Here are made-up objects, facts about them, and rows of numbers that follow some of those facts. Name the object behind each unnamed row.

How the objects are related:
δ: is directly followed by; Π: points at; ζ: is of sort
plalor | δ trudu | Π roflin | ζ d
skimin | δ drelami | Π notri,skota | ζ a
trudu | δ deru | Π vefle,lumes | ζ a
leflu | Π tuval
brestal | ζ b
poden | ζ c
zikel | ζ d
bragrin | ζ a
ziklupe | δ plefler | ζ c
masibam | δ trube | ζ c
notri | δ pimi | ζ b
gofom | δ nogrin | ζ d
neplik | Π flekluflus | ζ c
nalo | ζ a
pimi | δ plutrum | ζ c
pobratin | ζ d
klema | ζ c
skidratrom | Π grotel,bristogim,poplis | ζ b
kiplan | δ madra | Π bapas,tebri | ζ c
pulo | δ mozur | ζ c
tragru | δ zerus | ζ a
zistonal | δ vava | Π klabobi,klema | ζ b
potril | ζ d
drelami | ζ d
bistolin | δ leza | ζ a
lutum | Π flibras,niler | ζ a
mulura | ζ d
zeflil | Π deru
mudrun | δ nuplan | Π masibam,pobratin | ζ b
madra | δ tulabu | ζ c
flazun | ζ a
nuplan | δ tebri | ζ d
regel | ζ b
flekluflus | ζ b
klevom | ζ d
steplem | Π grotel,detram,bragrin | ζ a
dragro | δ trames
stistum | δ ludrek | ζ b
notrak | δ mulura | ζ b
kliskam | Π pimi,vigun | ζ b
loger | Π tuger,mistur
dumati | δ zatun
kubrin | δ dogru | Π fledresku | ζ c
feza | Π bratram | ζ b
mogogror | δ bebo | Π potril | ζ b
plutrum | δ bapas | ζ d
zubol | Π tulabu,dragro | ζ a
kledo | δ gopi | Π verise | ζ c
flibras | δ roflin | ζ a
gopi | δ gribam | Π toklen,drifor | ζ c
zevo | δ steplem | Π bazos,razo
botri | Π gofom,flibras
bebo | δ puplor | ζ a
lumes | δ niler | ζ d
bazos | ζ a
mistur | δ koven | ζ b
famuk | Π skorar
bapas | δ gofom | ζ a
fledresku | δ brobrol | ζ a
gregi | δ grotel
bratram | ζ b
brobrol | δ votur | Π kotri,skota | ζ a
flerek | δ detegri
brade | δ flerek
leza | δ rosen | Π vefle,madra | ζ d
nager | ζ d
skelar | δ zistonal | ζ b
stepa | δ stistum | Π skelar,flazun | ζ d
liskir | Π razo,klema
vefle | ζ b
vigun | ζ a
stafli | Π poden
kluskeskur | Π vava
niler | δ notrak | ζ a
redrebru | Π gregi,stivin | ζ a
plobo | δ skelar | ζ b
plesku | δ mogogror | Π tuger,mozur | ζ b
verise | δ mudrun | ζ b
kotri | ζ b
plefler | ζ d
posterin | δ rabapan | ζ c
sisan | ζ d
votur | ζ d
grinem | Π mozur | ζ a
deru | ζ a
drigrastis | Π skelar,tuger,toklen,notrak,grotel | ζ c
rabapan | δ kubrin | ζ c
trames | δ masibam | Π flodan
fegeskis | δ famuk | Π zikel | ζ a
toklen | ζ d
gribam | δ klevom | Π ziklupe | ζ c
flodan | ζ b
skota | ζ c
trites | δ poden | ζ a
lorem | ζ a
leran | Π flekluflus,notrak
vava | δ neplik | ζ c
zupil | Π lorem,razo
trube | Π brestal,klema
nogrin | ζ d
detegri | δ stafli
skevil | δ bistolin | ζ a
bidana | δ redrebru | Π zikel,flavur | ζ d
mogre | Π dumati | ζ b
zerus | Π regel,gadri | ζ d
tebri | δ notri | ζ d
laskevum | δ bidana | ζ d
bagon | Π plefler,pulo,nalo
koven | δ stepa | Π potril | ζ b
zatun | δ brade | Π poden,skorar | ζ a
tuval | ζ b
puplor | δ zevo | ζ c
mozur | δ kledo | ζ b
roflin | δ bazos | ζ a
mozu | Π tragru
demel | Π votur,masibam | ζ d
dogru | ζ d
kabam | Π skorar,plobo
tulabu | δ posterin | ζ c
rosen | δ nalo | Π mulura | ζ b
riril | δ flazun | Π skevil,stivin | ζ c
ludrek | δ skidratrom | ζ b

Named rows:
[  3  -1   6  -3  -3   0  10   7  -6  -5   6   6   0  -5   2   3   1  -3
  -6   8   2   5   2  -5  -1 -12   3] -> madra
[-1 -4  3 -3  1  3  3  2 -2 -6  3  5 -5 -5  0 -4  3 -4 -3  5  4  2  1 -5
 -3 -2 -2] -> kledo
[-2 -2  2  3  1  3 -5  4  6 -1 -2  1 -1  0  2  3  0 -2 -1  0  1  1  1  4
  2  9 -3] -> flerek
[ -3   2  -1   6   5   4 -12   4  11  -7  -6   2   0  -1  -1  -9   2  -6
  -5  -2   3  -1   4   6   0  21  -9] -> zevo
[-4 -2 -2  0 -1  1  0 -1  3  1 -3  4  2  2  2  3 -1  1 -3  3 -4  1 -3  0
  1  4  2] -> flavur
[  1   7  -2   5  -1   1  -6   5   0   1   2  -3   2   9   5   1  -2   0
   0   1  -5   1  -3  -5   2 -11   4] -> vefle
[  4  -4   5   0  -4  -2   9  -4   1   7   4   2   4   0  -3   7  -1   0
  -3   1  -1   7   3   6   3 -14   6] -> grotel
[  6   5  -1   2  -3   1   3  -2  -3   7   9  -9   3   8  -2   4   1  -2
   2  -2  -2   6  -1  -1   4 -16   6] -> mozur
[-1  4 -6  3  1  2 -6  0  0  4  4 -4  1  9  2  3  1  0  1  0 -5  1 -5 -4
  1 -5  3] -> regel
[-2  4  8  3 -2  1 -4  3  5 -7 -4 -5  1 -7  4  9  1  4  1 -5  1 -6  0  5
  0  9 -2] -> mulura
[ 0 -5  1 -6  0  1 12 -4 -2  3 12 -5  1 -6  0 12  2 -1 -8 10  3  1  3 -5
 -4 -8  2] -> poden
[  0  -2   0  -8  -4  -1  18  -4 -11  -6   6   7  -1  -3  -5  -7   1  -2
   1   8   6   6   2  -9  -2  -7   4] -> kiplan
[ 10  -1  -6  -9  -5 -10  14  -2 -13   5   3  -1   3   3  -3  -5  -4  -1
   1   1   2   2   2  -1   2 -11   3] -> trites
[ -1  -5   9   3   7   6 -11   6   8  -6   0   3  -9  -8   4  -1   5  -4
  -7   3   1  -2   0   0  -3   6  -7] -> rabapan
[ 12  -2  -5  -9  -6  -9  15  -2 -12   5   4  -2   6   2  -2  -2  -4   0
  -1   2   1   1   0  -1   2 -10   4] -> tragru
[  1   4  -2   6   4   5 -11   3   2   0   3  -7  -3   7   2  -1   2  -4
   5  -4   1   0  -1  -1   2   5  -2] -> rosen
[-6  4  1  0 -2 -1  2 -4  1 -9 -5  1  3 -4  0  4 -1  9  5 -3 -1 -5 -1  0
 -3  7  1] -> sisan

Rows to name:
No name comes twice in this set of rows, the named rows included.
[  8  -5   3   1   6  -2 -15  10   5   4  -3  -1  -5  -2   6  -2  -2  -3
  -5  -5  -1  -8  -2   6   1   4  -8]	nalo
[-11  -3 -10  -2   4   1   2 -10   4   7   1  -2   2   2   0   5  -2   1
   3   6   2  -2   3   1  -5   8  -1]	kabam
[  4   6  -7  -1  -2  -1  10  -7 -10   7   9  -4   2   9  -9  -4   0  -1
   9   0   4  11   3  -2   2 -16   8]	plesku
[-2  0 -2 -3 -4 -2 11 -1 -4  0  2  2  2  2 -3 -2 -1 -2  3  3  3  5  3  0
  3  5  3]	trames
[ -5   7   4   2  -4   0   4   4  -2 -11  -5   1   3  -4   1   3  -2   3
   8  -2   4  -3   4   2   0   6   0]	leza
[  3  -7   9  10  14   5 -36  18  16   3  -9  -3 -12  -7  13   0   0  -5
  -7  -9  -4 -14  -3  11   0  16 -17]	bapas
[-10  -6   0   6   9   8 -17   4  15   5  -1  -5  -6  -3   7   8   0  -3
  -1   1   3  -6   4   9  -2  18 -10]	stafli
[  1   4  -2   5   2   2  -6  -3   1   7   5  -4   1   8  -1   1   1   2
  -1  -1  -5   3  -3  -1   1 -16   5]	flekluflus
[ -9   0  18  19  15  13 -48  18  29 -10 -16  -4 -14 -14  15   5   4   1
  -2 -14  -2 -18  -2  15  -2  31 -21]	nogrin
[ -6   3  14  -3  -4  -1   3   3   0 -12  -1  -5   8  -3   3  11   4   7
   5  -6  -2  -2   4  -1   2  -2  -3]	votur

The same objects again, as new rows of numbers:
Some objects and their rows:
[-5 -7 -1 -6  5  7 19  3 -4 -4 -3 -2  0  4  4  4 -1 -1  0 -3  2  2 -1 -3
 -4  0] -> drelami
[  0  -1  -5  -6 -12  -8  40   5   0   3  -2  -6   1   0   2  -2   2   2
   2  -4 -11  -1  -3   3   4   6] -> skimin
[-1 -9  2 -1 -4 -3  6  0 -2 -1 -5 -4 -3 -2  1  3 -3  0 -1  0  5 -3  1  1
 -1  1] -> demel
[  1   1  -8  -5  -7  -2  34   6  -1   0   4  -5   3   4   3  -3   0   0
   2  -5 -12  -2  -3   3   3   4] -> trites
[  1   2   5   3 -11   4 -31  -3   0   1  -1   9  -4  -4  -8  -1  -3   0
  -3   4   6 -12  -1   1   6  -3] -> neplik
[ 0 -5  1  0 -4 -2  4  4  0  2 -4 -1  0 -3 -2 -2  1 -1  0 -1 -7 -4 -1  0
 -1  5] -> zubol
[ 0  7  0  1  3  1 -5 -3 -3 -2 -1 -1  2  1  0  1 -2 -1  1  5 -4  8  0  1
  2  0] -> brestal
[  3  -2   5   7  -4   8 -28  -1   1  -3   3   3   0  -1  -6  -5  -4  -7
  -3   5  -6 -19   0   2  -1   0] -> nalo
[  0   5   7   4  -2  -5 -26  -4  -2   5  -4  -3   0  -4  -5   3  -3   0
   1   9  -1  -4   6   1  -1   1] -> rosen
[  4   4  12   6  -8   3 -25 -10  11  -2  -5   1  -2  -6  -5  -2   0  -4
  -2   2   5  -7   1   2   1  -4] -> zevo
[ -1   3   0   2  11  -2 -21   0  -6   5   0  -2   2   1   0   4  -2   1
   3   3  -2   5   5  -2  -4   1] -> notrak
[ -2 -12   3  -1   2  -4 -12   3  -2   5  -5  -6  -2  -3   2   6  -3   0
   1  -2   5  -3   7  -1  -6   1] -> stepa
[  1   1  -8  -6  -7  -3  35   6  -2   1   4  -5   3   4   3  -3   0   1
   2  -5 -12  -2  -3   3   3   4] -> skevil
[  2  -2  -1  -1   0   5  -2   4   0  -1   2  -1   1   0   0  -2   0  -4
   0  -2 -10  -2  -1   0  -1   3] -> lorem
[  1  -6   4   2  -1   3 -26  -1  -2   0   3  -4  -1   0  -1   3  -6  -5
  -1   2   5 -14   8   2  -5  -4] -> tebri
[-8  4 -4  1  9  6  9  0 -3 -2 -8  2  3  5  1  4  1  3  4  0 -6  9 -3 -4
  1  1] -> mozur
[ 1  3  1  1  4  1  2 -4  4  0  3  0  1  1  1 -2  3  0  0 -2  3 -1  0  0
 -2 -3] -> gimar

Which object is each row?
No name comes twice in this set of rows, the named rows included.
[  4   1   0   8  -4   8 -39  -3   0  -7   7  14  -4  -2  -6  -5  -4  -3
  -6   5   7  -5  -4   2   8  -4]	pimi
[  3 -10   2  11  -2   6 -31  -6   1 -12   2   4  -4  -1  -4  -3  -8  -6
  -5   6  10 -10  -2   4   2  -2]	klevom
[-2 10 -9 -3 -4 -5 28 -1 -3 -1  0 -5  4  5  3  1 -1  4  4  0 -7  8 -2  3
  7  1]	mistur
[  3  -9   4  12  -6   2 -28  -3   3  -5  -4   7  -4  -5  -8  -7  -3  -4
  -5   5  -2 -12  -5   3   4   4]	steplem
[  3   4   7   8   0   6 -26  -9   7  -3   4   4  -1  -1  -5  -4  -1  -4
  -2   3   6 -15   1   2  -2  -7]	detegri
[  3  -1   3   7  -9   3 -35  -3   1  -5   0  13  -6  -6  -7  -4  -3  -1
  -6   5   9  -4  -4   1   9  -2]	kubrin
[ 0  0  3  2  1 -5  6 -4  5  3 -5  0 -1 -2  0 -1  3  2  1 -3  5 -2 -2  0
 -1 -1]	leran
[ 1  4 -3 -4 -1  4 -6  3 -4  2  6  7 -1  1  0  0 -1  1 -1 -1  2  2 -1 -1
  3 -3]	skota
[-1 11 -7 -4 -3 -6 31 -1 -5 -1  2 -5  4  5  4  1 -1  4  3  2 -6  8 -2  4
  6  1]	verise
[  4   3  11   2  -4  -1 -24  -6   9   5  -4  -3  -1  -6  -2   1   1  -3
   1   0   4  -4   6   0  -3  -3]	trube
[ 0  3 -2  3  2 -2  2 -1 13 -1 10 -5  1  2  1  1  4  1 -2  3  5 -2 -2 -4
 -3 -1]	skorar

Now the same objects, written a new way:
Some rows with their names:
[-11 -28   5 -10  -8  -1   3  -8  -1  -2   2   3 -21] -> bazos
[ 13   7  -4 -14   7   5   3 -16   5  13   5  -3 -23] -> kledo
[ 10  -7   0  -1   1  -3  -1  -2  -6   3 -14  -5  11] -> bristogim
[ 16  -2   0  -7   1  -6  17 -14  -2  12   2  -3 -16] -> masibam
[-16 -22   3  -7  -3   7   0 -25   9 -11  -2  -6 -13] -> roflin
[-16 -18   5   3   6   3 -12  -7   5  -4  -1   0 -21] -> lutum
[  7  -4   2   7  -9 -11  -5   0  -5   6 -12  -9   9] -> botri
[ -5  13   7 -10   7   1  20   1   2   1  14   4  -7] -> klema
[  9   6  -1   0 -12   7  -9  11  11   1   2   3   8] -> kabam
[ 1  5 -8 -1 -4  1 -6  6  0 -1  1 -2  8] -> tugrum
[ 10  -1 -11  -3  -5  -3  -6  20  -6  12   0   4  -4] -> flerek
[ 10   5   0   1   6 -14 -15  44  12  -1  -6   0  -6] -> stafli
[ 2 -1 -4 -1  1  1  1  6 -6  2 -5  3 13] -> poplis
[ 13   2  -5   2   4  -6  12  12  -8  13   2   3 -11] -> mulura
[ 4 -6  1  3  0 -4  2  0 -7  3 -8  1 15] -> drifor
[ -5  17  11   1  11  24  10 -23  -3  -7  12 -11   2] -> pulo
[-1  7 -5  1 -5  1 -6  6 -1  2  4  4  7] -> kluskeskur

Which object is each row?
No name comes twice in this set of rows, the named rows included.
[-13 -19  11  -2 -13  13  -6 -19  21  -9   2   7 -14]	zatun
[-25 -16  11   0  -4   3   8   3   2  -9   5  10  -9]	lorem

